Here is a tiny trained network, its code and every weight. The questions are about switching its units off for an input and a target symbol, where a switched-off unit gives its printed mean instead of its output.

import numpy as np


def w(rows, s, z=0):
    codes = np.array(rows[::2]) - 128.0
    scale = np.full(codes.shape[1], s)
    scale[-1] = z or s
    return codes * scale


def norm(h):
    return h / np.sqrt((h * h).mean(-1, keepdims=True) + 1e-5)


def f(y):
    return np.maximum(y, 0)


def softmax(a):
    e = np.exp(a - a.max(-1, keepdims=True))
    return e / e.sum(-1, keepdims=True)


def log_softmax(a):
    a = a - a.max(-1, keepdims=True)
    return a - np.log(np.exp(a).sum(-1, keepdims=True))


def net(x, mask):
    ids = ['ΓΠΦΨΩαβδεζλμτ'.index(c) for c in x.split()]
    T = len(ids)
    res = E[ids] + P[:T]
    q, k, v = (norm(res) @ M[0].T for M in (Q, K, V))
    z = softmax(np.where(np.tri(T) > 0, q @ k.T / 3**0.5, -1e9)) @ v
    res = res + np.where(mask[0], z, O[0][:, -1]) @ O[0][:, :-1]
    y = f(norm(res) @ A[0][:, :-1].T + A[0][:, -1])
    res = res + np.where(mask[1:9], y, B[0][:, -1]) @ B[0][:, :-1]
    return log_softmax(norm(res)[-1] @ U[:, :-1].T + U[:, -1])


Q, K, V, O, A, B = {}, {}, {}, {}, {}, {}
E = w([
[167,109,168],'Γ',
[140,206,194],'Π',
[118,142,126],'Φ',
[174,126,247],'Ψ',
[199,87,114],'Ω',
[213,49,185],'α',
[132,111,228],'β',
[104,56,149],'δ',
[116,144,160],'ε',
[206,147,148],'ζ',
[100,67,215],'λ',
[71,83,156],'μ',
[145,139,30],'τ',
],0.014)
P = w([
[139,108,119],'0',
[216,78,181],'1',
[171,55,158],'2',
[69,190,162],'3',
[235,92,179],'4',
[171,54,160],'5',
[69,189,162],'6',
[248,104,169],'7',
[170,55,163],'8',
[71,189,163],'9',
[254,108,169],'10',
],0.012)
Q[0] = w([
[105,75,168],'H1',
[146,90,162],'H1',
[70,144,5],'H1',
],0.015)
K[0] = w([
[154,168,195],'H1',
[197,85,107],'H1',
[56,251,8],'H1',
],0.012)
V[0] = w([
[70,114,15],'H1',
[198,87,252],'H1',
[69,1,87],'H1',
],0.0051)
O[0] = w([
[254,24,111,40],'H1',
[115,144,40,254],'H1',
[46,158,176,136],'H1',
],0.0079,0.0083)
A[0] = w([
[228,130,118,46],'N1',
[183,47,171,45],'N2',
[176,76,162,97],'N3',
[172,207,186,92],'N4',
[77,37,170,52],'N5',
[84,148,82,170],'N6',
[132,1,108,2],'N7',
[205,235,112,88],'N8',
],0.009,0.0075)
B[0] = w([
[44,33,13,168],'N1',
[88,188,117,179],'N2',
[106,176,99,192],'N3',
[59,226,71,241],'N4',
[254,174,28,181],'N5',
[163,87,153,255],'N6',
[130,229,217,149],'N7',
[110,166,240,232],'N8',
],0.0078,0.0033)
U = w([
[31,185,38,30],'Γ',
[62,86,201,143],'Π',
[108,105,145,149],'Φ',
[200,160,177,159],'Ψ',
[89,102,80,196],'Ω',
[151,78,172,220],'α',
[129,128,195,74],'β',
[178,201,99,134],'δ',
[96,128,125,254],'ε',
[163,177,129,159],'ζ',
[170,105,251,28],'λ',
[156,118,122,161],'μ',
[110,141,45,97],'τ',
],0.021,0.0075)

Each question gives the input, a string of symbols that net reads in full, and the target symbol t.
The units are the heads (3 rows each of Q, K, V and O) and the neurons (one row each of A and B). Each row of codes is followed by its name. A weight is (code - 128) times the scale printed after its matrix; where a second scale follows, it is the last column's (O, A, B and U).
mask holds one flag per unit, heads first, then neurons. A switched-off unit (its flag False) gives its mean, the last column of its rows in O or B, instead of its output. The means were averaged over made-up inputs and are rounded, as every weight is.
A unit's drop is (log p(t) with every unit on - log p(t) with that unit switched off) / (log p(t) with every unit on - log p(t) with every unit switched off).
The circuit of an input: a set's keep is (log p(t) with only the set's units on - log p(t) with every unit switched off) / (log p(t) with every unit on - log p(t) with every unit switched off). Starting from all 9 units, units are removed one at a time, each time the one whose removal leaves the highest keep (on an exact tie, the one counted first), for as long as the keep stays at least 0.8.
units of the circuit, in order: the units of the circuit, biggest drop first
most important unit: the unit with the biggest drop
k most important neurons: the k neurons with the biggest drops, biggest first
drop when u is switched off: that unit's drop, to one decimal
input ε α Γ δ δ λ, target α: 2 most important neurons : N5, N4
input α μ Ψ λ Φ ε μ ε Γ, target δ: units of the circuit, in order : N5
input α ε Ψ ζ Γ Ψ Φ ε ε ε μ, target Ψ: units of the circuit, in order : N4, N5
input ε Π ε ε ε ε τ, target Ω: 2 most important neurons : N1, N4
input ε ε α, target Ψ: units of the circuit, in order : N2, N3, N5
input λ Γ Γ β Ω μ μ, target Π: 3 most important neurons : N4, N6, N5
input τ δ λ δ, target Π: 2 most important neurons : N4, N6
input Ω ε ε ε Φ α ζ Φ μ, target Ω: 3 most important neurons : N5, N8, N4
input α ε α Ψ ε α Γ λ, target Ψ: 2 most important neurons : N5, N8
input ε λ ζ, target Γ: 2 most important neurons : N1, N4
input λ Ψ ε, target Π: drop when N6 is switched off : 0.3
input Ω Π ε, target Π: drop when N4 is switched off : 0.5
input Ψ Ω Γ δ ζ μ Γ ε ζ, target Γ: drop when N4 is switched off : 0.0
input μ Π τ ζ ε Φ τ, target Ω: most important unit : N1
